[[ 31  55  39  47  49  53  19  31  27  30  37  30]
 [ 25  44  42  37  33  52  40  34  19  11  17  20]
 [-40 -46 -35 -35 -32 -47 -46 -39 -47 -42 -37 -38]
 [ 29  52  32  40  40  44  23  27  36  39  36  40]
 [ 32  29  32  25  26  27  53  34  44  39  36  42]
 [ 44  28  27  29  28  28  65  38  59  62  50  52]
 [ 24  47  34  32  38  37   9  27  28  21  32  28]
 [ 27  26  32  34  34  31  47  29  28  34  36  34]]
->
[[ 30  20 -38  40  42  52  28  34]
 [ 37  17 -37  36  36  50  32  36]
 [ 30  11 -42  39  39  62  21  34]
 [ 27  19 -47  36  44  59  28  28]
 [ 31  34 -39  27  34  38  27  29]
 [ 19  40 -46  23  53  65   9  47]
 [ 53  52 -47  44  27  28  37  31]
 [ 49  33 -32  40  26  28  38  34]
 [ 47  37 -35  40  25  29  32  34]
 [ 39  42 -35  32  32  27  34  32]
 [ 55  44 -46  52  29  28  47  26]
 [ 31  25 -40  29  32  44  24  27]]

[[ 52  -6   2   6   0 -58  -1  60]
 [-50  -7   0  10   0  42  -7 -62]
 [ -2  -8   5  -8  -1  13  -3   4]
 [-34   0   5  -1   3  33  44 -58]
 [-25   0  -1 -11 -12  31  20 -32]
 [  9   2  -8  -1  -3 -10  30  30]
 [-53  13  -6   5  10  21  22 -45]
 [ 28  -9  -4   0   3 -28 -30  40]
 [ 50  13   6   6   1 -31 -44  48]]
->
[[ 60 -62   4 -58 -32  30 -45  40  48]
 [ -1  -7  -3  44  20  30  22 -30 -44]
 [-58  42  13  33  31 -10  21 -28 -31]
 [  0   0  -1   3 -12  -3  10   3   1]
 [  6  10  -8  -1 -11  -1   5   0   6]
 [  2   0   5   5  -1  -8  -6  -4   6]
 [ -6  -7  -8   0   0   2  13  -9  13]
 [ 52 -50  -2 -34 -25   9 -53  28  50]]

[[-15  16   8  29]
 [ 25 -14  -2 -20]
 [  9  49  26 -36]
 [-34  31 -26 -23]
 [ -9 -49 -14  47]
 [ -4  22  18  31]
 [-28  38  15 -39]
 [  6 -16  20  12]
 [ 38   7  16 -28]
 [-59  15 -24 -28]
 [  9  13   8  33]]
->
[[ 29 -20 -36 -23  47  31 -39  12 -28 -28  33]
 [  8  -2  26 -26 -14  18  15  20  16 -24   8]
 [ 16 -14  49  31 -49  22  38 -16   7  15  13]
 [-15  25   9 -34  -9  -4 -28   6  38 -59   9]]

[[-45 -48 -48  55  43  45  44 -44 -45  45  54 -50 -47  52 -46]
 [ 53  58  56 -65 -55 -58 -57  55  54 -59 -59  57  57 -64  52]
 [-53 -48 -46  54  55  60  58 -52 -51  52  51 -50 -46  57 -49]
 [-44 -45 -45  46  49  47  49 -44 -45  46  52 -43 -41  46 -42]
 [-52 -56 -51  56  56  59  61 -56 -53  58  57 -54 -53  58 -52]]
->
[[-46  52 -49 -42 -52]
 [ 52 -64  57  46  58]
 [-47  57 -46 -41 -53]
 [-50  57 -50 -43 -54]
 [ 54 -59  51  52  57]
 [ 45 -59  52  46  58]
 [-45  54 -51 -45 -53]
 [-44  55 -52 -44 -56]
 [ 44 -57  58  49  61]
 [ 45 -58  60  47  59]
 [ 43 -55  55  49  56]
 [ 55 -65  54  46  56]
 [-48  56 -46 -45 -51]
 [-48  58 -48 -45 -56]
 [-45  53 -53 -44 -52]]

[[-23  56 -20  69 -49 -48  64  11  31  41  43  42  12  34  25]
 [-25  56 -20  69 -51 -14  64  11  31  29  43  42  12  34  25]
 [-25  54 -20  66 -56  19  64  19  30  27  43  42 -22  46  44]
 [-12  41 -20  69 -51 -58  64  11  31  51  31  39  12  34  25]
 [-25  56 -20  69 -51 -14  64  11  31  29  43  42  12  34  25]]
->
[[ 25  25  44  25  25]
 [ 34  34  46  34  34]
 [ 12  12 -22  12  12]
 [ 42  42  42  39  42]
 [ 43  43  43  31  43]
 [ 41  29  27  51  29]
 [ 31  31  30  31  31]
 [ 11  11  19  11  11]
 [ 64  64  64  64  64]
 [-48 -14  19 -58 -14]
 [-49 -51 -56 -51 -51]
 [ 69  69  66  69  69]
 [-20 -20 -20 -20 -20]
 [ 56  56  54  41  56]
 [-23 -25 -25 -12 -25]]

[[-50  13]
 [ 36 -38]
 [ 67 -27]
 [-35  42]
 [ 27  26]
 [-30  51]
 [-12  41]
 [ -8 -27]
 [ 47  23]
 [  9  55]]
->
[[ 13 -38 -27  42  26  51  41 -27  23  55]
 [-50  36  67 -35  27 -30 -12  -8  47   9]]

[[ -4  -4 -20  17  -9  -2  -4  19   5  -9]
 [-21 -15 -72  29 -13 -19   7  63  12 -37]
 [ -6  -6 -22  17  -9  -3  -4  23   6 -10]
 [-20 -13 -71  28 -13 -17   6  61  13 -34]
 [  7   6  -5  14  -4   6  -4  -2  -5   0]
 [ 18  12  43 -12   8  15  -3 -33  -8  17]
 [ 15  14  65 -33  14  11  -4 -59  -6  31]
 [  1   1 -13  17  -7   1  -5   8   0  -4]]
->
[[ -9 -37 -10 -34   0  17  31  -4]
 [  5  12   6  13  -5  -8  -6   0]
 [ 19  63  23  61  -2 -33 -59   8]
 [ -4   7  -4   6  -4  -3  -4  -5]
 [ -2 -19  -3 -17   6  15  11   1]
 [ -9 -13  -9 -13  -4   8  14  -7]
 [ 17  29  17  28  14 -12 -33  17]
 [-20 -72 -22 -71  -5  43  65 -13]
 [ -4 -15  -6 -13   6  12  14   1]
 [ -4 -21  -6 -20   7  18  15   1]]

[[48 49 59 26 26 52 15]
 [34 35 22 42 64 22 67]]
->
[[15 67]
 [52 22]
 [26 64]
 [26 42]
 [59 22]
 [49 35]
 [48 34]]

[[ 25  21  27]
 [-34 -27 -35]
 [  3   6   4]
 [ 52  46  53]
 [-27 -23 -27]
 [ 19  14  19]
 [-50 -46 -54]
 [ 16  17  18]
 [-16 -13 -18]
 [ 11  12  13]]
->
[[ 27 -35   4  53 -27  19 -54  18 -18  13]
 [ 21 -27   6  46 -23  14 -46  17 -13  12]
 [ 25 -34   3  52 -27  19 -50  16 -16  11]]
